Rows near named flat spaces through zero
md-lc: [ -21 -364  -55 -279 -159   30   18  125 -324   57   98  -77  298 -175
 -132   52 -332  -57  585 -180 -222  282  294 -341]
ds-nh: [  59  111  -28  -38   44  105  -69  112  122   19  -83  118  160  147
   89  -75 -195  158   13  111  -51   34 -136 -116]
md-lc: [-128  411   81  372 -295   49 -554 -161   59  412   67 -189  360  222
  179  -53  -48  231  -78  -79   22  -46 -178   55]
fl-tr: [ 115 -208  241  152 -118 -393  160    5  268   98 -145  209 -550 -131
 -114  164   28  116 -278  324  144 -128  165  269]
md-lc: [-209  307 -116  293  199   -1  128 -366  240 -115  188 -159  266  -52
   63   35  211 -396 -375 -142   35  -81 -386   29]
ds-nh: [ 117 -475   75  124 -189 -446  225 -216  101    6  -55   26 -275 -398
 -163  386  -14 -195 -259  306  169 -191  353   94]
md-lc: [-124  180  138   75   77   13  -78   32  158  117  -46  -35  -91 -138
   79 -100  207  202 -342 -251  -67  -92  -46  214]
ds-nh: [ -43  217  -59  106   -8 -226  198  319  121   48   99  243 -252  175
 -287  123  -93  271  180  107   95  199 -157 -103]
fl-tr: [-258  571 -309  219  -63   30 -164 -186  343   69  180  -61  -28  214
  198  130   71  154 -281  -22  123 -185 -134   95]
dz-fp: [  50 -168  268  -94  -92    9    9   86 -154   40  -33  -44 -163  152
   12  -36  -80   14  309  -79  -85  147   71  125]
ds-nh: [  36 -141  -68  -75  128  158  376   39   69  -98  200  109 -204  -48
   21   95  -31 -115   55   74 -138   27  -14   81]
ds-nh: [  -1  611 -143 -183  241  435 -311  170   34 -136  -90   11  581  668
  262 -328 -207  266  192 -147  -59  135 -460 -207]
md-lc: [ -42  151   45  149 -122   41  -90   12  -60  292  142   44  -39  180
   17 -127    0  192  208   10 -135  121 -130   32]
fl-tr: [-212  290 -228   -4  -22  382 -193 -131 -388  128  289 -253  353   74
  140 -177  -43  -15  288 -379 -244  155 -220 -242]
fl-tr: [ -88  160   83  171  125 -206  220   12  226 -118  -17   -1 -288   91
  -49  164  298   13 -283  -64  144 -104 -139  274]
fl-tr: [  57 -134   -6 -134   58   46 -136  -12    6 -261 -276   51   76   62
   85  -95 -134 -141  -32  116  104  -84   53  -58]
md-lc: [  47 -286   41 -150  134   64  290 -158   88  -47  125  -25  -94 -403
   17  -21  105 -324 -146  -33 -149  -28  171   88]
dz-fp: [-203 -224 -295  175   95   10  307  -86   18 -186  100    0 -220 -456
  -40  180  251 -351 -260   20  -20 -182   -1  -55]
ds-nh: [   9 -398  167   26   36 -167  196   51 -128  -87 -106  -18 -225 -302
 -158   42  261 -199  -48  -58    1  -34  148  120]
dz-fp: [ -71   -7 -113 -200  -45  226 -229  -10  -57  -28  -68  -28  282   23
  195 -101 -330   85  134 -114 -150   21   88 -175]
md-lc: [ 214 -310  330 -118  -67   84 -135  203 -455  161  -76  162   26  225
 -138 -336  -75  243  520  -14 -176  217  102  130]
dz-fp: [-292  599 -176  241  -51  -47 -255 -373  331  -90   88 -270  353  213
  199  170 -171 -193 -300 -148  208  -79 -318 -105]
fl-tr: [ -92 -228  -89   -4   79  126   44   -1 -156 -225 -124  -33 -172 -234
   70    6  128 -172 -156  -64  -12 -165   46   19]
fl-tr: [ -68 -222 -136 -112  -46   68   79  -42   33  -11  128   55 -177 -437
  -52   -3 -125 -219  -12   42  -67    9  251 -107]
ds-nh: [ 279 -382   85 -318 -105   34   95  417 -143   90 -104  249 -124   28
 -138  -82 -332  139  568  308 -129  280  208 -272]
ds-nh: [-244  162 -263  -45  -29  188  -19   84  -69  111  274 -196  164 -146
   32   73  164   50  137 -358 -152   49   85 -106]
ds-nh: [-162  420 -157  135  -57  176  -45  270  -82  127  250  -74   93  349
  -25   58    7  188  365 -157  -43  220 -309 -158]
md-lc: [-143   73 -228  279   55   36   62    0  224   29  136   22  -73 -482
  -71  107  244 -162 -475   63   87 -193  -62  -41]
ds-nh: [ -62  288   64  239 -157 -181 -395 -244   -7   81  -59   61   -1  173
  -53 -103 -181  164 -195   61  234  -83  -73  108]
ds-nh: [  14   -9  111  158 -288  -91 -346  171 -211  293  -95   37  -89   31
 -106  -87  -45  279  184   79   53   60   69  -58]
fl-tr: [-168 -166 -220  -64   62   75  209  401  -18 -180  -50   56 -499 -186
  -42  134  374   34   38  -67    9 -106  183   49]
ds-nh: [ -87  -76  -81  -61  111  -69  258  172  -28  -88   98  149 -243 -144
 -227  -42   92  -56  144  -57  -39  136   27  -51]
fl-tr: [ -78  356  145  -66   36   -1 -278  -32   93 -139 -118 -210  359  297
   85  -16 -164    0  -30 -286  147   73 -154  -13]
fl-tr: [ -19  126  117   40 -298 -195 -260  244  -68  324  -47  140 -302  108
 -154  -70 -200  448  263   69   45  171  115  -60]
dz-fp: [ 170  400   61   76   41  202  -60  300 -334  270  113   80  -44  532
  -78 -327  142  324  465   85  -83  310 -481 -145]
md-lc: [  56  333  320  204 -132 -133 -241 -248  -36  219   24 -163  115  321
   40  -61 -105   87  -42  -60   91   89 -262  122]
dz-fp: [-224  -65 -237   17 -316  -45   16  345 -177  301  258  -63 -238 -323
 -227  147   -8   49  499  -88 -107  268  209 -387]
dz-fp: [ 121  117  304  223 -137 -152 -154  -87   -6  219   23  101 -110  184
 -109  -95 -148  139  -18  155  100   77 -135  172]
fl-tr: [  88 -193  154   71    6 -161  195 -173  174  -39   -1  129 -298  -66
  -47   -3  -19 -254  -97  259   50  -19   24  163]
dz-fp: [ 115 -239  126  -82 -219  -49 -118  130 -120  258  -92   57 -133 -134
   -9  -26 -146  233  161  110 -104   48  243  -58]
md-lc: [ -39 -301  -14  124 -263 -260 -102 -175   82 -144 -154 -196  -80 -200
   -6  328  -20 -450  -85  207  292 -164  261  -57]
fl-tr: [-222   99 -190   -5 -106   63 -251   35  -72   -7 -106 -120  123  -61
  130   39  -79  132  -17 -192  -28  -72   47 -178]
dz-fp: [ -57  217  -86  274  -26   34   41  243 -140  292  274   47 -115  -81
 -248  -63  325  148  107  -25  -18  131 -203  -66]
ds-nh: [-121 -133 -158  -19   43  245   94  175 -130 -116   72   44  -74   44
   60   14   66  -14  213  -80 -137   -6    9   29]
md-lc: [-159 -415 -127   87 -100 -228  296 -103  237 -204  -24  135 -575 -395
  -20  371  -52 -204 -278  191   84 -253  339  176]
fl-tr: [-189  112 -135  240  186  222   29  104 -175   56   67  168 -285 -207
  -31 -292  380  158 -241 -132 -150 -109 -247  114]
ds-nh: [ 190  -84  247  -38 -148 -221  -63 -127   34   50 -120   71 -249  154
  -27   -5 -205   16   38  256  140   25  109  114]
dz-fp: [ 179 -709  306 -346 -309 -281  213 -353 -283  -87  174 -131  -15  -58
 -197  214 -594 -558  702   60  -41  333  535  -25]
fl-tr: [  94  -34    1   67  -49  -93  -91  -11  102   58 -154  205 -228  -43
   16  -37  -43  217 -252  269   89 -175   82   95]
ds-nh: [ 228 -436  306   23  211   91  282  -90   65 -114 -165   -3   23 -278
  119   -9  118 -304 -345  116 -131 -137  -96  173]
dz-fp: [  56    5 -144 -166    3  -70   93  116  254  -98  -58   94  -28  314
  124  275   53  358  -12   81   60 -201  290  250]
dz-fp: [-143 -173 -113 -152 -174 -107   60 -170  -39  -16  207 -105   73 -236
  -83  213 -345 -174  213 -153  -56  116  315 -147]
ds-nh: [ 146 -160 -105 -396  -19  -78  240 -126   75 -301  106   58  116  237
  -61  190 -600 -317  463  211   68  237  180 -244]
dz-fp: [ -41 -124 -164   54  -47 -148  213  196  147  -62   33  206 -398  -18
 -136  189  108   55   60  225   98  -59  161   69]
fl-tr: [-267  215 -352  -56  200  282   22  227 -153 -251  143  -94  194   68
  -49  -68  257 -133  221 -337  -21   80 -146 -167]
fl-tr: [ -28  654   20  260   65  153 -292   10 -193  175  142   62   50  513
  -33 -304  125  406   -1 -111   76   63 -467  142]
dz-fp: [  52  306  181  232  -45 -197 -197 -200  184   62 -191 -141   92  241
  144   99   73  128 -400   52  207 -178 -220  149]
md-lc: [-225  356 -196  144   -4   47 -183  249  134  133   90   61  249  -27
 -100  -52   -8  240    5 -163  -10   90 -155 -199]
dz-fp: [ -33   44 -137  -23   34   55  191  -77  359  -30   59  -20 -265  -14
  215  110  169 -173 -150  177  -13 -129   35   88]
md-lc: [   6  -59  175  129 -263 -192  -90 -202  157  165  -15  -73 -279   70
   95   94  -35 -113    9  191   83  -41  126  169]
md-lc: [ 345  180  141 -376  137  -29  126 -267  333  -18   55  -86  398  222
  146   46 -321  -66  -74  117   14   93   17  -41]
md-lc: [ 147 -164  173  126  -15 -189  165  -67  -15   54  -50   -2 -172  -16
  -69   71  186  -98  -72  176   55  -36  -36  113]
md-lc: [ -10   10 -196 -133  186  301   97  108 -271 -129   76  109  -12   56
   21 -164   14  105  133  -90 -155   25 -103  -65]
dz-fp: [   8  113  -87  -83  231  -71  316  154   55 -242  -72  134 -353  195
  -52   28  198   74  -31   43   70   -9 -148   54]
[   2 -200  268   34  -81 -212   38 -313  -14  -71  -53 -198  305   58
    1   69 -250 -437  173  -55  -18  166  -81  -82] | fl-tr
[ -92 -265 -196   -5  -31   71  128  140 -104  -98   69   21 -314 -398
  -89  162  138  -98  -72    0   23 -127  246   -4] | fl-tr
[-271  -27 -112  334 -251 -123 -101   82  -54  306  161    8 -167 -390
 -181   50   92   30   24  -54  -49   44   45 -130] | ds-nh
[-249   -3 -345   58  146  302  204  106 -269  -69  331  -60  -47 -240
 -109 -117  358 -306  237 -227 -173  110 -129 -167] | ds-nh
[  18 -289   64 -159  121 -237  315  177  235 -293 -272  178 -520  -34
   -2  223  169  143 -229   64   96 -223  296  330] | dz-fp
[-128  235 -162   58  -49  -12 -177   54  -52   76    8    1  -73   82
  -19  -94  168  170   30  -61   60  -26   -6  -34] | ds-nh
[-317 -241 -249  -74   89  123   36   61 -141 -376  -77   23  -51 -223
   15   63  -29 -125  -16 -278  -54 -127  162   -7] | md-lc
[ 274 -527  176 -566  204   87   55   62 -228 -400 -313   -2  400  -24
  -22 -158 -255 -261  287  -73  -64  112  285 -130] | ds-nh
[ 195 -253  321 -266  -91  -39  -69  -82 -358   -1 -101 -130  130  206
   -2  -89 -232  -25  409 -111  -80  195  143   12] | md-lc
[  11 -122  123 -187  106   54   46   94  -66  -84 -173    2 -221  -33
  101  -90  146  149  -80 -164  -92  -79  126  187] | md-lc
[ 253 -443  333 -247 -149 -334  170  343  104  244 -295  108 -643 -303
  -76  106  208  360  -45  171  -30  -52  521  187] | dz-fp
[ -85 -380  -80  -45   53   60  179   12 -170 -121   55  -26  -57 -366
  -85   18  160 -277   57 -110 -109  -24  180  -12] | ds-nh
[-327 -125 -167  175 -248   42 -163   82 -300  104   49 -107  -76 -172
   -1   94  -12   66  220 -226 -125    6   86 -129] | md-lc
[ 184  172  148 -235  129  -44 -104  -45   80 -136 -206   50  198  317
   30 -220 -228  -12   72   83   94  131 -130 -106] | ds-nh
[ -36  -39  -35  100  -80 -107   78 -173  104  100   96   52 -361 -175
    3   45   98  -34 -188  129   25 -118  123  151] | ds-nh
[  26  129 -302  -74  111   79  -43 -158   76 -182   19  118   46  -32
   29  -26  -77  -16 -246  157  137 -178   45  -55] | fl-tr
[  50 -324  -23 -149  126  -57  359  164  -17 -192  -41  252 -460  -97
 -120   28   66   11   63  118  -43  -21  175  135] | dz-fp

Rows near named flat spaces through zero
rdbt: [ 111 -218  136  117   -5   26  208  -24  -71 -256   64 -261  -64  -72
 -131  157    3  221  -98   64 -106  136   37   -3]
sllh: [  73  232   47 -281   63  -53    6  186  -97 -134  164  137  159 -214
   -8 -156  371  -19 -151 -147  309  326   77   70]
sllh: [   2   30 -294 -365   40   69    9  158   16 -348 -185  -66 -154 -137
  -94  -75  163  263 -281 -247  122 -167 -155 -146]
rdbt: [ -80 -253   16  160   26   37 -136  -87  255  187  -43   71 -196   53
  -59  107 -361   21  -13   76 -230  -85    6 -292]
sllh: [ -64   55 -148 -202  194  -92 -115   81 -109 -235   75  -66  -66  -59
  -37 -147  159   52  -47 -121  169 -101  -98  -74]
rdbt: [ -42   36  -40 -131  -98   37 -288  -79   95   65  148  145  -15  -88
  -30  140  -31   19 -138 -122 -154  227  -29  -54]
sllh: [  82  161 -238 -275 -250 -174 -334   72  -77  -11  -83  -82 -121  -92
  -84  -13  -31  105 -205  -75   51 -149 -168   43]
gsml: [ 160  -28 -195  111    5   43 -167  187  284 -159 -288  -29 -348 -281
 -123 -120  -71  514 -169  -54   13 -456   38 -445]
mjfb: [  48   58    2  245   52   21  105   17  406   -7  -94  134 -145 -327
   33  -70  -86  263  -99  -79 -130   -3   11 -155]
qddq: [ 172   64 -210   41  -65    1  169   54   65 -278  -66  -94 -251 -127
  -95 -107   -4  225 -141 -175   80  -56  -99  -88]
sllh: [ -88   15 -141 -416   29 -135  -22  103 -153 -235    8  -12  -93  -49
 -151  -75   93   68 -198 -160  127  143  -90 -119]
gsml: [ -30  201  186   20 -202 -244  -92 -265 -124   90  360 -147   71   -6
   30  166 -140  -99   20   93 -157  355  -92  301]
qddq: [ -10 -229  166  297  146  104   57  -29 -112  183  -19  -91  131  163
   15  131  -79 -185  158  264  -65 -111   85   84]
gsml: [-250   14  118 -131  219    8  274 -146 -256  -95  185  -70  209  254
   94   14  112 -283  186   15   54  190  -49  197]
rdbt: [112 -83 -72  95   2 183 123  45  38 -74 -63  21 -59 -30 -69  55  16  52
 -99 -65  -2  37  16 -59]
gsml: [ -3 -12 281 148 -38 -69  71 -39  47 201  39  20 204 -16 118  39   4 -88
 131 181 -75 106 121 182]
qddq: [ -76   27  153  456  177  102  456 -285   79  -26   93 -216   54  258
  266  -33 -116 -137  407  132  -71 -222  -53  217]
gsml: [ 197 -338   49  163 -383  223  -62  -55  180  169 -169   -8  -68   11
 -114  377 -239  145 -176   69 -374   88   75  -33]
mjfb: [-136  142  132 -203 -188 -181 -309 -162 -601  218  248 -128  287   78
 -156  403  -24 -272 -102  223 -170  455  -72  410]
qddq: [ 134 -198  281  139 -214  225  -40  -85  148  236  132  123  231  105
  117  229   34 -130   85   72 -175  262  214  140]
rdbt: [  83  -86  226  -63  -40 -146 -239   13 -262  101  287 -158  101   35
 -117  142  -14 -144  -71  214   84  223   73   92]
mjfb: [  69  104  116  222  -97 -205  -29  -22  210  163    8   44  -56 -146
   72 -112 -143   65   80   89  -51  -27   46   12]
qddq: [ 200  -42  132  222 -302 -203 -133   34  298   82 -107   -7 -128 -277
   -7  -17 -131  358  -18   79 -208  -53  125  -71]
qddq: [ -68 -100   17  392  356  226  340  -14   59   31  -81   75  -25   31
   -5  -11  -82  -94   95   71   -8  -55   42 -120]
sllh: [-180   82 -187   22  308   34  -34  -74  -59 -158   21 -113 -126  104
   38 -107  -26    3  118  -40   75 -353 -151 -129]
rdbt: [  46  213  -45 -214   44  131  -50  -68 -218 -199  351  -94  116  -26
  -12  124  235 -103 -178 -150  148  307 -118  212]
sllh: [ -44 -203 -248 -218   85   39  -62  102   72 -291 -137  -18 -254  -42
 -146  -55    7  237 -161 -203  -11 -151  -81 -328]
sllh: [-334   18   42 -135  278 -165   92 -128 -277 -181  108 -169  -80  116
 -119   13 -110   17   68   92  -18   31  -73 -165]
sllh: [  22 -245  551  458  136  223  365 -162 -222  277  279  -41  467  225
   98  316   56 -434  259  365 -121  464  258  400]
mjfb: [-351 -164 -148 -210  197  168   82 -171 -572  -23  -80 -262   86  491
 -135  314 -137 -321   39  157  -83 -136 -213  103]
gsml: [ -19 -225 -199 -265   11  -12 -209   77 -107 -149  -29  -83 -178   81
 -179   39  -48   43 -164  -88   28  -86  -96 -202]
mjfb: [  78  178  -73  159  105  -10  -36    0   15  104  104    4   84    1
  161 -136   72 -236   96  -10  168 -133 -109  248]
sllh: [ -59 -197 -151 -492 -140 -222 -220  110   29 -103  -97  -65 -209   37
 -141  -55 -118   95 -219 -101   35  -76 -126 -213]
sllh: [ 122  202  -20  175  -41   28  105   11  361   80  -76   83   90  -69
  343 -254  128  -26  190  -94   98 -289  -32  223]
qddq: [-384  109  261 -110  286 -228  237 -271 -279   68  416  -42  303  357
  223  -89   33 -552  389   95   84  306  -82  346]
rdbt: [ 235  236  370   94 -318 -180  109 -118 -262   13  321 -297  308 -177
   38  240  151  -10  -81  199  -49  477   23  620]
qddq: [  89  -55  -66  104  196   78   82  118  112 -139  -31  -24 -126  -89
  -26 -135   45   96  -51  -46  157 -163    8 -173]
qddq: [ 238  -62  -66   69  -52   -6  -87  199  185 -127  -85   33 -206 -314
 -153  -67   27  326 -239  -79   50  -14   76 -247]
sllh: [  49  124  -88  215  190   95  -66   24  206   97   77  184    6   28
  199 -251   83 -167  211  -94  183 -218   19  -28]
gsml: [  26  -31    0   85  -12   29  216   41  -74 -136 -122   -3 -133  -63
 -182   24  -54  209  -62   13  -35  100  102 -210]
mjfb: [ 117  168  339  378 -134 -171  116  -38  214  295  -30    8  345  -76
  404 -164  137  -89  395  213  -38 -165  140  486]
qddq: [ -53 -294 -127 -221  349  427  348   80 -207 -303  209  204  -19  131
 -270  133  175 -254 -284 -297  166  634   18 -238]
sllh: [   5  -55  -46  266  118  366  244 -129 -175   98   65   53  151  270
   37  177   10 -360  120    9  -24  125  -17  199]
mjfb: [-109 -147  -57 -309   55  131  140   62  204 -178  -79  154 -165  -23
 -110  -12  -35  161 -212 -202    0  160   28 -389]
gsml: [ -60  223  145  203  114  -97  150  -70  163  -34  -32 -110    1  -43
  207 -200   -1  168  258  117   56 -337   50  -14]
gsml: [-143  -64  244  306   38  -14  169 -182  195  269  -60    1  145  179
  259   -3 -169 -143  361  215 -189 -192   62  140]
mjfb: [  72  242   66   45   37  -42   35  145   19   -8  -52  133   59 -205
   18 -178  185  135   22    4  175   10  163  -68]
mjfb: [  11  185   60 -160  -91  -79 -226  -12 -548  234  213  -63  350  170
  -18  156  154 -451   14  167  157  235  -37  465]
rdbt: [ 168  -15  -96  116   -9   19 -188  195  -45   62 -135   60  -37 -224
 -143   16   56  107 -168   36   37  -59   54  -59]
gsml: [  10 -146 -143 -230 -131  -35 -310  146 -238 -162 -223 -118 -197 -179
 -386  231  -53  417 -343   43 -151  -37   30 -321]
sllh: [-251  169  194  274  175    1  351 -269   -2   63   25 -112   86  160
  181   16 -157  -64  314  189 -127 -111  -16  106]
mjfb: [-380  158   24  -40  625  -59  299    2  -47 -231   30    4   19   35
  117 -324  140  -31  237  -10  236 -215  -27 -194]
rdbt: [ -59   -5  -32   80   58  -70   57  -24 -130  -69  -86 -142  -61  -67
 -102   78  -80  110  -51   86 -101  -59  -72   10]
gsml: [   1  216  151  142  -90 -243  159  -88 -240   44  188   31   30 -169
 -159   74  -78  -36  -54   82  -78  556   40  145]
gsml: [ -46   29  121  -80 -343 -272 -180 -122 -321  291  -51 -219  214  193
   41  197 -133 -200  113  286 -168  -47  -81  448]
rdbt: [  78  201 -113  155  -16  232  397 -157  375 -242   44   24  -92 -129
  186  -46   50  157  -40 -299  -70   66 -144  100]
qddq: [-195   53  136  -99   89 -137  -41 -156 -391   81  258 -122  213  201
    4  130    5 -323  118  150   -9  226  -66  274]
qddq: [ 240 -239   17  189 -245   22 -154  163  518  196 -163  372 -167 -275
  -53  -55 -116  212 -123 -117 -179  136  211 -298]
qddq: [ 151 -179 -278   62  154  290 -274  172  529   -6  -55  308 -284 -131
   11 -171  -19  106 -149 -291   98 -250   18 -476]
gsml: [ 174 -118 -286 -158  103  307 -102  221  237 -221  -41  206 -216 -105
 -100 -122  159  139 -252 -335  213  -52   26 -392]
rdbt: [ 122 -204 -364  -97   48  210 -160  304  137 -189 -518  -51 -190  -90
  -65 -106  129  355 -147 -108   79 -703  -35 -287]
qddq: [ 178 -291 -223   57   32  247  133  209  636 -336 -303  197 -477 -309
 -138 -159  -60  593 -271 -339  -63 -170   96 -691]
mjfb: [ 345 -400  155  754 -240  172  184   54  407  282 -411   -7 -102 -111
    7  138 -287  243   91  258 -351 -292  219  -47]
mjfb: [ -13 -111  202  -84 -233 -270 -105  -71   71  140  105  -18  -16   27
   -9   39 -182  -13   26   98 -134  197   52   13]
rdbt: [  97 -216   82  175 -139   -1 -144   66  218  245 -149  132  -55  -45
  -33   45 -170   58    3  106 -150  -60  143 -151]
rdbt: [ -12   41    4   42  -45   61  227  -67  349  -16 -111   34  -12   98
  268 -182   -9   30  196  -96    9 -257  -22   27]
gsml: [ 295   63    4  -43 -480 -185 -433  108   44  291  -15   73  -30 -133
  -80   52  -98   30 -158   64  -10   77   72   74]
mjfb: [  77  -73  -18  260  -50   47  107  -16   98   15 -212 -121  -14   23
   97   -9  -43  107  140   84 -106 -340   -8   93]
rdbt: [-273  135  222 -302  103 -262  -73 -222 -305   84  491  -84  147  339
   69  -23  -72 -440  192  105  163  314  -55  133]
mjfb: [-210  -96  150  -14  106 -176   29 -163   81  133  186    2  -16  145
   64  -12 -235 -214  118   80  -83  125  -61  -16]
[  34   30 -188 -594 -413 -227 -446    4  -42   -3  154   74 -105  109
  -68  -22  -26  -78 -166 -240   53  199 -118  -16] | sllh
[ -25 -152   85  570  157   43  348  -58  426   15 -271   16 -267  -85
   42 -120 -314  304  203  122 -211 -339  113 -351] | gsml
[-298   44  -24 -154  286   55  372 -187 -136 -248  251   64  -12  144
  -35    1   14 -181   27 -193    2  432 -110  -47] | qddq
[ 114  169 -275 -168   53  224  -22  111  239 -286   13  169 -153 -225
   -4 -131  220  220 -235 -385  153   22  -60 -201] | mjfb
[ 179 -106 -125  -79 -234 -135 -281   96   84  -54  -30  -14 -206 -158
 -149    5  -70  209 -190  -88  -60    6  -18 -134] | qddq
[ 240 -322  -12  184 -273  -16 -157  -38  236   69   25  -75 -150  -91
  -64  181 -206   85 -153  -18 -270   76  -59   55] | mjfb
[ 198  -57 -342 -282 -109   74  -25  306  187 -266 -335   56 -279 -162
 -130 -205  109  328 -289 -270  206 -275  -36 -321] | qddq
[-116   94  -36  229  322   -1  248  -59  232  -35   54  111  -82   41
  179 -294  -37 -109  243  -85  118 -154  -40  -99] | gsml
[ 278 -397  -44  110 -344  319  -20   99  217   58 -273   92 -115  -56
 -174  286 -109  234 -249  -44 -266   73  144 -178] | rdbt
[ 118   94  -96  -56  -45 -120 -133   12   89  -12  355  258 -219  -87
 -136 -148  -82 -130 -132 -241  159  479    8 -213] | gsml
[-181  144   89  -14  374   30  203  -33   35   -3  163   80  212  198
  307 -298  215 -328  340  -33  291 -133    3  121] | mjfb
[-139  203  344  -13 -122 -395 -251  -94 -244  459  210   65  404   -9
  130   65    5 -364  186  297  -82  309   60  470] | gsml
[ -84  375  153  -75 -109 -425 -160  -99 -203  200  259   -2  136    1
   86 -130  -28 -216  164  126  106  191  -22  263] | sllh
[-134  254  109  124  137 -249   85  -96 -343   18   93 -218  133  -78
  -12   40   -7  -73   69  221   -8   47 -104  301] | rdbt
[  84 -210 -118  507   91  165  272 -130  330  -17  -61    8 -255  112
   76  -71 -262   -8  185  -68 -144 -215  -57 -125] | qddq
[ 286  -20  -25 -241 -470 -221 -428  198 -140  -74  -95 -123  -66 -401
 -293  211   80  427 -435   15 -134  190   42   32] | sllh
[  11 -111   -9  -45  -47  -51   -7   -4  -57   -2   30  -27  -50   70
  -70   28  -72  -56  -26    3  -12   80  -15  -22] | gsml
[ 124  -50 -109 -386 -161 -114 -259  195 -162 -272   44   -8 -159 -326
 -362  115  122  335 -472 -160   10  370   15 -217] | mjfb
[ -46 -537 -240   63  -23  475  129 -107  203 -108 -288  -41 -244  288
 -100  298 -264  108  -84 -121 -345 -244  -85 -302] | gsml
[ -14 -191   95  -17    9  111  162  -70  -70 -190   57 -152  -28   -2
 -126  224  -22  140 -128   16 -151  201   12  -46] | gsml
[ 347 -219  133  242 -293 -170 -361  215  295  310 -177   15  -30 -271
   -8   -6  -99  171  -93  195  -90 -202  149   13] | sllh
[-207    3  -97  219  616  213  467   71  262 -226 -209   68 -108   34
  171 -365   82   66  234  -81  215 -486   -2 -319] | mjfb
